Below are the code and all the weights of a small trained network. Each question names an input and a class and asks about switching units off, where a switched-off unit gives its printed mean instead of its output.

import numpy as np


def w(rows, s, z=0):
    codes = np.array(rows[::2]) - 128.0
    scale = np.full(codes.shape[1], s)
    scale[-1] = z or s
    return codes * scale


def norm(h):
    return h / np.sqrt((h * h).mean(-1, keepdims=True) + 1e-5)


def f(y):
    return np.maximum(y, 0)


def log_softmax(a):
    a = a - a.max(-1, keepdims=True)
    return a - np.log(np.exp(a).sum(-1, keepdims=True))


def net(x, mask):
    res = np.array(x, float).reshape(1, 6) / 4 @ E
    u = 0
    for l in range(3):
        y = f(norm(res) @ A[l][:, :-1].T + A[l][:, -1])
        res = res + np.where(mask[u : u + 10], y, B[l][:, -1]) @ B[l][:, :-1]
        u += 10
    return log_softmax(norm(res)[-1] @ U[:, :-1].T + U[:, -1])


A, B = {}, {}
E = w([
[116,150,137,141,81,6,133,133,136,85],'x0',
[128,129,130,129,128,129,127,129,130,128],'x1',
[127,129,127,128,127,129,125,129,128,128],'x2',
[232,161,106,146,97,153,143,37,144,131],'x3',
[127,128,126,130,127,128,127,128,129,127],'x4',
[129,207,132,73,109,142,130,126,28,90],'x5',
],0.021)
A[0] = w([
[154,76,132,146,124,121,119,110,217,143,110],'L0N0',
[45,126,127,108,131,136,121,187,76,127,100],'L0N1',
[135,151,149,116,125,162,133,144,90,123,57],'L0N2',
[47,89,118,121,151,122,130,201,132,129,201],'L0N3',
[135,105,116,115,150,252,122,122,124,146,191],'L0N4',
[97,134,125,117,148,146,124,170,97,104,3],'L0N5',
[100,72,140,157,136,125,109,143,208,142,168],'L0N6',
[117,72,137,132,150,206,109,130,163,157,58],'L0N7',
[140,142,141,138,131,126,119,90,95,135,40],'L0N8',
[82,103,120,118,162,240,126,172,107,148,155],'L0N9',
],0.025,0.0053)
B[0] = w([
[164,56,149,136,223,76,121,89,143,136,206],'L0N0',
[127,140,192,182,211,63,143,68,145,194,233],'L0N1',
[118,110,79,88,152,194,64,74,98,84,172],'L0N2',
[149,173,106,116,62,182,86,198,116,50,243],'L0N3',
[102,247,159,203,205,179,79,156,183,92,254],'L0N4',
[99,88,109,128,190,135,168,141,83,146,176],'L0N5',
[96,190,92,107,29,193,102,137,151,89,216],'L0N6',
[204,155,193,101,116,108,228,204,60,169,211],'L0N7',
[146,137,113,123,69,147,180,152,112,110,150],'L0N8',
[114,4,42,9,63,112,224,83,128,151,254],'L0N9',
],0.024,0.023)
A[1] = w([
[79,96,153,103,202,80,133,170,116,124,94],'L1N0',
[171,74,180,134,205,154,152,141,114,191,104],'L1N1',
[132,15,107,90,127,130,118,87,155,201,73],'L1N2',
[39,118,136,134,194,78,158,144,131,167,82],'L1N3',
[123,85,149,173,106,147,99,128,103,152,14],'L1N4',
[174,78,155,88,99,103,68,64,91,161,72],'L1N5',
[91,6,123,187,137,60,151,79,178,168,3],'L1N6',
[96,148,156,178,178,131,105,186,96,181,43],'L1N7',
[115,95,149,151,240,93,172,159,199,144,156],'L1N8',
[107,75,204,170,194,51,68,150,81,174,54],'L1N9',
],0.024,0.0038)
B[1] = w([
[126,125,102,153,186,77,135,103,120,87,187],'L1N0',
[151,104,149,147,166,62,38,139,118,193,216],'L1N1',
[59,80,139,74,92,169,162,53,127,174,189],'L1N2',
[70,98,111,127,173,45,129,128,87,86,193],'L1N3',
[129,133,129,114,146,146,155,135,125,149,128],'L1N4',
[97,152,142,111,81,119,166,144,135,136,165],'L1N5',
[117,89,76,132,45,233,193,126,243,98,195],'L1N6',
[163,115,121,113,74,84,178,102,137,106,173],'L1N7',
[213,88,197,196,144,82,88,127,109,184,249],'L1N8',
[137,191,123,172,160,121,208,193,127,2,196],'L1N9',
],0.024,0.017)
A[2] = w([
[73,207,107,149,181,251,80,143,149,137,18],'L2N0',
[100,165,122,132,45,140,146,97,93,125,95],'L2N1',
[128,54,123,156,89,113,158,92,201,153,34],'L2N2',
[54,116,139,167,125,102,28,189,135,83,79],'L2N3',
[111,133,190,71,183,108,154,123,140,158,8],'L2N4',
[105,62,109,128,143,135,113,106,97,171,31],'L2N5',
[155,164,120,143,83,67,148,60,67,125,160],'L2N6',
[132,166,107,98,95,106,15,128,137,95,80],'L2N7',
[130,62,114,104,155,124,121,100,105,144,2],'L2N8',
[74,126,144,174,96,140,107,159,180,98,46],'L2N9',
],0.027,0.0035)
B[2] = w([
[189,183,64,102,106,121,54,29,72,48,247],'L2N0',
[176,106,184,124,141,127,136,181,164,225,234],'L2N1',
[106,213,181,141,41,159,174,17,104,117,241],'L2N2',
[82,135,123,176,117,88,52,155,217,103,199],'L2N3',
[62,53,129,191,55,128,26,111,113,122,208],'L2N4',
[65,120,96,102,182,156,155,114,128,179,188],'L2N5',
[158,107,103,60,79,170,202,237,101,68,227],'L2N6',
[5,142,107,169,184,133,91,142,163,201,211],'L2N7',
[53,121,103,115,179,148,89,115,146,165,192],'L2N8',
[166,130,141,126,108,31,68,61,101,191,199],'L2N9',
],0.023,0.013)
U = w([
[160,119,121,18,59,193,193,232,117,151,253],'0',
[86,180,124,153,84,77,9,177,212,142,61],'1',
[35,14,93,86,234,151,172,47,69,162,87],'2',
[103,121,125,169,184,15,168,155,103,17,156],'3',
[242,93,221,213,227,139,90,125,140,207,79],'4',
[138,121,184,142,37,143,199,21,178,136,96],'5',
[204,194,68,89,168,188,78,44,59,50,113],'6',
],0.014,0.0028)

Each question gives the input, the list of numbers given to net, and the class t.
The units are the neurons (one row each of A and B). Each row of codes is followed by its name. A weight is (code - 128) times the scale printed after its matrix; where a second scale follows, it is the last column's (A, B and U).
mask holds one flag per neuron, layer by layer. A switched-off neuron (its flag False) gives its mean, the last column of its row in B, instead of its output. The means were averaged over made-up inputs and are rounded, as every weight is.
A unit's drop is (log p(t) with every unit on - log p(t) with that unit switched off) / (log p(t) with every unit on - log p(t) with every unit switched off).
The circuit of an input: a set's keep is (log p(t) with only the set's units on - log p(t) with every unit switched off) / (log p(t) with every unit on - log p(t) with every unit switched off). Starting from the 12 units with the biggest drops (on a tie, the unit counted first), units are removed one at a time, each time the one whose removal leaves the highest keep (on an exact tie, the one counted first), for as long as the keep stays at least 0.8.
circuit, biggest first: the units of the circuit, biggest drop first
top k neurons: the k neurons with the biggest drops, biggest first
top k neurons in layer l: the k neurons of layer l with the biggest drops, biggest first
input [0,0,3,6,6,2], class 6: top 2 neurons => [L0N9, L0N1]
input [0,3,-5,-4,-8,1], class 2: circuit, biggest first => [L0N5]
input [0,-7,6,2,5,1], class 6: circuit, biggest first => [L0N9, L2N0]
input [7,-3,5,-8,2,0], class 1: top 3 neurons => [L0N3, L0N0, L0N7]
input [3,4,0,0,-5,-5], class 1: circuit, biggest first => [L0N6, L0N9]
input [-4,7,7,-1,-8,-4], class 0: top 2 neurons => [L0N7, L0N6]
input [6,2,0,2,-4,1], class 0: top 2 neurons in layer 0 => [L0N0, L0N1]
input [2,4,-5,2,1,2], class 0: top 4 neurons => [L0N4, L0N0, L0N1, L0N3]
input [-5,5,-2,1,1,-1], class 4: top 3 neurons => [L0N4, L0N7, L0N3]
input [-7,-2,-4,-4,-3,-3], class 0: top 2 neurons => [L0N9, L0N7]
input [2,-5,-1,5,-4,3], class 0: top 2 neurons => [L0N4, L0N9]
input [-6,4,5,0,-3,5], class 2: top 2 neurons => [L0N9, L0N3]
input [0,0,-3,4,-4,-7], class 4: top 2 neurons => [L0N9, L0N0]
input [-8,8,2,-6,1,-7], class 0: circuit, biggest first => [L0N7]
input [0,2,8,5,7,2], class 6: top 3 neurons => [L0N9, L0N1, L0N7]
input [5,1,8,-7,6,0], class 1: top 2 neurons => [L0N3, L0N0]
input [-1,0,-8,3,-3,0], class 4: top 2 neurons => [L0N6, L0N3]
input [-6,5,-2,-1,-6,0], class 0: top 3 neurons in layer 0 => [L0N9, L0N7, L0N0]
input [7,-2,-6,0,-5,-2], class 1: top 2 neurons => [L0N7, L0N9]
input [-1,-4,2,1,6,0], class 4: top 3 neurons => [L0N6, L0N3, L0N4]
input [0,-7,-1,4,-3,-5], class 4: circuit, biggest first => [L0N0]
input [-8,7,3,1,4,-1], class 4: top 2 neurons in layer 2 => [L2N6, L2N4]
input [4,8,-3,-1,3,-7], class 1: top 2 neurons in layer 0 => [L0N6, L0N9]
input [5,7,1,1,1,8], class 0: top 3 neurons in layer 0 => [L0N4, L0N0, L0N9]
input [-5,6,4,-1,1,-5], class 0: top 3 neurons in layer 0 => [L0N7, L0N6, L0N9]
input [3,7,4,0,-1,7], class 3: top 2 neurons in layer 0 => [L0N9, L0N6]
input [-1,6,3,-2,3,1], class 2: top 2 neurons in layer 0 => [L0N9, L0N1]
input [0,-8,0,2,-3,-4], class 4: top 2 neurons in layer 0 => [L0N9, L0N0]
